Below is a small trained network, with its code and all its weights. Each question gives an input and a class and asks what happens when units are switched off, that is, made to give their printed mean instead of their output.

import numpy as np


def w(rows, s, z=0):
    codes = np.array(rows[::2]) - 128.0
    scale = np.full(codes.shape[1], s)
    scale[-1] = z or s
    return codes * scale


def norm(h):
    return h / np.sqrt((h * h).mean(-1, keepdims=True) + 1e-5)


def f(y):
    return y / 2 * (1 + np.tanh(0.7978845608 * (y + 0.044715 * y**3)))


def log_softmax(a):
    a = a - a.max(-1, keepdims=True)
    return a - np.log(np.exp(a).sum(-1, keepdims=True))


def net(x, mask):
    res = np.array(x, float).reshape(1, 5) / 4 @ E
    u = 0
    for l in range(2):
        y = f(norm(res) @ A[l][:, :-1].T + A[l][:, -1])
        res = res + np.where(mask[u : u + 13], y, B[l][:, -1]) @ B[l][:, :-1]
        u += 13
    return log_softmax(norm(res)[-1] @ U[:, :-1].T + U[:, -1])


A, B = {}, {}
E = w([
[128,161,141,210,207,51,54,134,56,162,120,246],'x0',
[45,24,123,107,164,87,159,111,103,187,184,105],'x1',
[14,91,134,243,93,223,72,140,137,127,56,140],'x2',
[124,134,131,125,134,132,117,115,132,126,134,126],'x3',
[118,131,134,102,150,137,132,131,133,129,107,138],'x4',
],0.011)
A[0] = w([
[139,108,139,86,92,185,152,98,169,124,130,98,13],'L0N1',
[56,1,111,87,128,148,194,122,145,169,184,58,82],'L0N2',
[37,85,125,181,65,209,102,119,156,124,69,88,59],'L0N3',
[81,121,124,164,120,130,108,133,143,135,80,104,9],'L0N4',
[85,69,138,120,157,110,156,111,106,142,142,119,48],'L0N5',
[86,121,121,160,121,156,119,147,154,123,125,147,37],'L0N6',
[52,91,108,174,66,251,132,135,161,130,59,85,81],'L0N7',
[81,81,138,86,17,243,171,134,232,81,127,34,2],'L0N8',
[155,176,137,151,122,128,131,119,149,96,101,131,42],'L0N9',
[171,226,120,132,75,214,139,148,186,45,102,115,67],'L0N10',
[200,206,105,132,79,200,133,123,153,86,52,89,60],'L0N11',
[204,139,109,5,100,93,187,113,177,129,175,68,130],'L0N12',
[54,45,109,108,135,132,135,131,117,158,156,84,44],'L0N13',
],0.0089,0.0086)
B[0] = w([
[107,148,108,109,125,133,105,127,74,145,124,108,148],'L0N1',
[95,175,140,62,43,55,69,91,185,185,88,138,212],'L0N2',
[161,48,164,152,197,161,158,184,153,65,227,184,198],'L0N3',
[131,120,132,125,136,134,143,115,142,136,156,149,132],'L0N4',
[134,159,132,130,71,123,65,170,157,134,95,167,144],'L0N5',
[146,104,126,112,152,108,135,96,139,125,142,148,133],'L0N6',
[212,57,177,152,176,181,168,169,142,69,193,156,211],'L0N7',
[90,213,38,170,170,132,167,78,3,138,25,20,223],'L0N8',
[99,98,147,130,108,84,124,133,146,170,134,145,131],'L0N9',
[96,152,148,87,56,44,56,111,178,184,112,159,196],'L0N10',
[92,147,143,76,61,46,83,120,182,182,108,166,187],'L0N11',
[195,77,128,145,178,201,178,146,111,78,175,119,247],'L0N12',
[102,141,153,123,67,87,56,140,172,140,103,176,163],'L0N13',
],0.011,0.014)
A[1] = w([
[94,155,101,119,118,134,174,110,85,108,78,36,26],'L1N1',
[103,191,101,193,208,143,139,106,39,164,127,168,1],'L1N2',
[56,59,133,96,126,92,137,96,131,227,171,124,58],'L1N3',
[140,156,143,128,119,94,122,116,141,143,150,119,88],'L1N4',
[70,169,100,199,188,101,68,128,14,222,101,188,95],'L1N5',
[34,57,145,86,111,54,148,120,168,207,163,116,30],'L1N6',
[136,161,125,102,75,116,75,127,179,149,141,137,63],'L1N7',
[126,123,190,112,82,99,91,165,179,143,101,127,52],'L1N8',
[52,98,131,108,131,105,151,77,165,203,167,136,65],'L1N9',
[89,170,118,166,178,103,104,116,73,156,122,166,83],'L1N10',
[100,66,114,128,163,115,143,113,101,143,160,133,79],'L1N11',
[216,114,122,40,156,138,195,119,135,114,255,114,117],'L1N12',
[100,152,136,124,121,140,168,120,170,137,145,85,15],'L1N13',
],0.0085,0.0071)
B[1] = w([
[149,174,93,126,191,117,149,98,54,188,120,117,175],'L1N1',
[179,135,88,64,115,178,187,117,75,125,110,65,150],'L1N2',
[187,157,154,169,58,57,71,129,173,138,106,136,151],'L1N3',
[74,114,129,151,112,129,124,115,140,117,88,130,132],'L1N4',
[112,172,60,94,117,159,200,90,91,120,86,19,201],'L1N5',
[113,186,102,111,89,78,64,113,165,188,57,159,167],'L1N6',
[36,106,123,147,114,125,124,58,139,145,99,164,164],'L1N7',
[29,152,87,93,135,89,153,73,139,172,85,152,164],'L1N8',
[169,188,168,127,119,99,106,172,160,141,87,140,141],'L1N9',
[114,111,128,74,129,166,160,74,115,128,81,66,157],'L1N10',
[211,132,139,142,90,130,100,205,165,112,108,125,135],'L1N11',
[18,55,189,255,177,169,92,188,157,98,166,188,254],'L1N12',
[190,158,98,125,110,135,127,188,154,102,95,86,118],'L1N13',
],0.0083,0.0095)
U = w([
[146,43,176,171,202,198,149,167,140,75,198,183,200],'0',
[132,176,66,109,146,148,189,94,38,136,93,5,4],'1',
[113,172,150,98,13,53,31,118,195,178,100,189,168],'2',
],0.014,0.0034)

Each question gives the input, the list of numbers given to net, and the class t.
The units are the neurons (one row each of A and B). Each row of codes is followed by its name. A weight is (code - 128) times the scale printed after its matrix; where a second scale follows, it is the last column's (A, B and U).
mask holds one flag per neuron, layer by layer. A switched-off neuron (its flag False) gives its mean, the last column of its row in B, instead of its output. The means were averaged over made-up inputs and are rounded, as every weight is.
A unit's drop is (log p(t) with every unit on - log p(t) with that unit switched off) / (log p(t) with every unit on - log p(t) with every unit switched off).
most important unit: the unit with the biggest drop
k most important neurons: the k neurons with the biggest drops, biggest first
top k neurons in layer l: the k neurons of layer l with the biggest drops, biggest first
drop of u: that unit's drop, to one decimal
input [-4,4,1,2,-6], class 1: top 2 neurons in layer 0 -> [L0N8, L0N10]
input [-1,-4,4,-1,4], class 0: 3 most important neurons -> [L0N7, L0N3, L0N2]
input [-8,-2,-8,-4,3], class 0: 2 most important neurons -> [L0N12, L1N12]
input [3,-6,6,-6,2], class 0: most important unit -> L0N2
input [0,-8,-8,-6,-5], class 0: 4 most important neurons -> [L0N12, L0N2, L1N12, L0N13]
input [4,0,-2,1,-3], class 1: 2 most important neurons -> [L0N7, L0N12]
input [-1,-3,3,8,-4], class 0: top 3 neurons in layer 0 -> [L0N7, L0N3, L0N2]
input [-5,5,3,-7,1], class 1: 2 most important neurons -> [L0N8, L0N10]
input [-4,7,-7,-2,4], class 0: 2 most important neurons -> [L0N12, L0N10]
input [-5,-8,-6,-4,5], class 2: 4 most important neurons -> [L0N10, L0N11, L0N7, L0N3]
input [-4,-4,3,6,-4], class 1: top 3 neurons in layer 1 -> [L1N12, L1N1, L1N6]
input [1,7,6,-7,-4], class 2: 2 most important neurons -> [L0N2, L0N12]
input [8,-3,-8,6,7], class 0: 4 most important neurons -> [L0N8, L0N2, L1N12, L0N10]
input [5,6,5,8,8], class 2: 4 most important neurons -> [L0N12, L0N8, L0N7, L1N12]
input [-6,3,5,0,1], class 1: 4 most important neurons -> [L0N8, L0N12, L0N2, L1N12]
input [6,0,-2,-7,3], class 1: top 2 neurons in layer 0 -> [L0N12, L0N7]
input [8,1,-6,7,5], class 1: top 2 neurons in layer 0 -> [L0N7, L0N12]
input [-1,6,4,-5,-7], class 2: top 2 neurons in layer 0 -> [L0N2, L0N12]
input [-2,-2,0,0,-3], class 1: top 2 neurons in layer 0 -> [L0N8, L0N2]
input [0,4,-2,-3,3], class 2: drop of L1N12 -> 0.0
input [6,0,-8,-3,-8], class 0: drop of L0N8 -> 3.0
